[  9 -12  -6   8  -4   1  -4 -12   2  -6   0  -4   6   0 -22  16  -1   0
   8   5  11 -12  -5  -1   6  -4   1   7  18  29  -5  -1   9   7   2 -22
  26 -30 -14   3 -11   5  -9   8   2  16  -7  11   4   4 -13   8  12  16
  -2  17   9  -2   1  -3  -7  -5  13  -6 -13  -3   7   9  -9   7  11] -> (32) & (66)
[-13 -14 -11  12 -11  -3  -3  -5   0  -7   8  -4   0 -13 -29   7 -10  -1
 -18  -1  17 -16   1   5  11  -8  -4   2  14  38  -8  -7   1  -2   7  -4
  42 -26   1  -8  -8   3 -14   5  19   8   0   2   9   4  -7   3  -5  21
 -20  -7   3  17  -3  -1  -5  -3   8  -7 -14  10   3   1  -6  -4   6] -> (32) & (66)
[  9 -12   1  12  -2   0  -7 -17  -2  -9   8   0   1  -1 -19 -16 -11 -15
  18  -6   0 -19  -7   2  10   0  -6  -5   7  58  -2  -4  11   1   7 -20
  42 -40 -10 -21   3   5 -18  11  37   0   7  23  15  13  -7  13  12  18
  -4   8   8   1  -1 -30 -12   5  17 -16 -24  15  12   9  -2   0  10] -> (32) & (66)
[  6 -11  -8   3 -21   6   6  -3   8 -20  11 -13 -13  -2 -12   5 -13   7
   9  -4  20   8   3   8  15  -1 -14  16  -7  15   1  -5 -15  -7   1   1
   9 -10  -4   2   5   1   1   9  12   7   7   6  14   6 -11  -7 -13  16
  -2  -1   8  -4   1  -7  -8 -10   2 -15 -30   3  14   1   5   9   4] -> (31) & (66)
[  4   5  -5  -2 -14   3  -6 -15   4  -2   6   4  15  -3 -17  -3   0  -4
   6  -7  -7 -13  -4   4  10  -9  -4   0  10  34   1  -3   4 -14   5 -10
  14 -20  -4  -5 -15   4 -11  -3  13  24  -3  15  -4   3 -10   6   1  28
  -3   4  10  -8   4   1 -13   4   4   3 -11  -2   2   6   2   0   9] -> (32) & (66)
[  5 -32   2  14   6   4   3 -12   4  -2   4  -7 -10  -5  -8   0  -9   5
   6   2   4  -7  -4   3   6   2   8  -4  -5  24  -7  -3   9   0   1 -22
  28  -7   3  -7 -12   5  -4   1  13  15  -7   3  -3  -5  -3   2   5  14
  -7   8   5  12  -1   5 -19   1   8  -3  -5  14   8   7  -5  -3   4] -> (32) & (66)
[ -3 -14  -5   1  12 -20   1   5   2  -5  -2   0  17  -1  13 -19 -11   6
   5   0   0   1  12  -6   3  -3  -4  -8   6   8   1   1  -3   7   4  -2
  24 -25  -3  -3  30  -9   5   2   5  -4  10 -13  24  -3 -10   3  20  -4
   2  -5  -1   0   3  -3   4   2   3  -4 -12   5  11  17  -3   3   1] -> (32) & (73)
[  5 -19   7  -1   1  -6   8  22   3  -5  -1  -7 -37   1  24 -36  -7   7
  -5 -12   3  11  11   3  -1  -9  -1 -16 -16  -7   7 -10   5   0  12   9
  12  11  11   3  26   5   9   3  -2   0  10 -12  25  -6   3  -4  -1 -14
  -2  -4   1   1 -16  -1   0   0  -3  -9   4  16   5  -1  -1  -2   3] -> (31) & (73)
[  0  -8   5   8   6  -2   2 -14  -5  -5   3   1   5 -12 -10 -19  -6  -4
   8  -3   2 -14  -1  10   0  -7  -4  -3   5  34  -1  -4   3   2   7   0
  28 -14 -13   5   4   3 -17   9  27   7   1  12  12 -10  -6   5  27   6
   8  10   2  13   0  -9  -3   4  16  -8  -7  13   0   9   1   6  -7] -> (32) & (66)
[  3  -5   4  10 -13   0   7  -8   7  -1   9   7  -8  -3 -23  -7 -11  31
   8  -5  -3   4  -3   5   0  -2  -8  11 -16  14  -6  -3 -15  -3  -3 -19
   9   0  -9  -1  -6   5   1  -5  16   4  -6  14   8   4  -5   3 -24   7
   2   2   9  -6  -1   0  -1   3   3 -12 -16  -4  -3   0  -1  -6   2] -> (31) & (66)
[  2 -11  -2 -11 -11   6  -8   0   3 -13  -5 -10  13   4  10 -18  12  -1
  12   1  -5 -13   4  -6   2   0  -4   8   4  17   4   8  11   0  13   1
   5  -9  -9   4  -2   2 -13  -3   9  -3   6  10   1   7   5   8  22  15
 -14  12   2  -5   3   7  -6  -5  -6  -6   1  14  10   2   1   9  -4] -> (32) & (66)
[ 16  -6   9  -2   0 -16 -12  -2   1 -15  14 -16   3 -10 -23   0 -10  10
   5   3  20  -8  -1  -7   9   2   1  -2  12  39   2  -1   4   0   7 -12
  11 -13  -6  -2   2  10 -21  14  20  -1  -4  18  21   4 -10   4   5  14
 -10   0   7   8  -3   5  -1  -2   4  -9  -1  13   8  -2  -4 -10   9] -> (32) & (66)
[ -9   4  -7  -2   5 -14   7   2  10   8  -2  -1   8  -5  21 -30   2  -1
 -12  -3  -2  18  -8  -5  -4  -4  -4 -15 -19 -18   3   3  -9   8   6  12
   2   2   8  -5  12   5  13  -1 -16   3 -13 -16  10   1   1  -8  -3 -28
  -4  -4   8   2 -14  -6 -34   7  -2   6   6   0   0   4  -8 -11   4] -> (31) & (73)
[  6 -23   7   6  17  -5  15  -3  11   2   5  11 -13 -15  24 -67 -17   6
   3 -16 -20   4   2  -5  -4 -11  -6 -22 -36  18  -3   1   4  13  -9   5
  33  19  -4 -12  40  25  10  -9  23  -4   3  -3  37 -13  -8   0   7 -36
  16  -2  -3  -1 -11  -3   6  12  13  -8 -21  18   2 -20  12 -22 -13] -> (31) & (73)
[  0   0   4  12 -26   1   1  -9   9  -4  11  -3 -21   0 -11  -3  -7   3
   7   2  10   1   9   9   4  -8  -4   6 -18  14  -4  -2 -12  -6   1   3
  10   9   2  -5  -4  10  -4 -14  11   9   5  11  15  -3  -3  -1 -18  10
  20  -5  28  -1  -4  -2  -3 -10  15 -17  -8   5   4  -8  14   5   6] -> (31) & (66)
[ -2  -2  -7   5 -28  -1 -12  -4   0  -5   4  -8 -10  -3 -12  13   4  -3
   1  -3  -6 -11  -1   3  10 -13   2 -12  17  32 -31  -7  32  -7  14   0
  23 -28  -3  -8  -2   2 -14   7  16   1   4   6   2   4  -1   5   2  26
  -8   5   9   4  -7  -3 -11 -15  -1   2  -6   7  13   7  -8  13   0] -> (32) & (66)
[ -7  -8 -12  -3  -2 -15  11  21   6   4  15  -1  -8  44  10 -26  -8  11
 -20  -8   8  21   0  -2   2 -12   0 -21 -16  -4  14  -4 -10   1  -1  14
  19  -2  17  -1  30  -4  34   5  -7  -1   5 -19  29   3  -3 -17 -26 -19
   8  -1   7  12  -7  -2   4  -9   3   3   8   7  -2   4  -2  -8  10] -> (31) & (73)
[  5 -16  -5   5  -4  -7   4   8  -4  -8  -2  -1   6  17  13 -28  10   4
   2  -7   3   1   9  -4  -9  -8   3 -14 -14   7   5  -6   9   3   8   0
  18  -1  -3  -5  18   2  -4   0   4 -14   2  -7  16   0  -3 -12   7 -16
   2   7   7   2  -4   5  -2  -4   3   0  -5  14  10  -2  -3  -8  -4] -> (32) & (73)
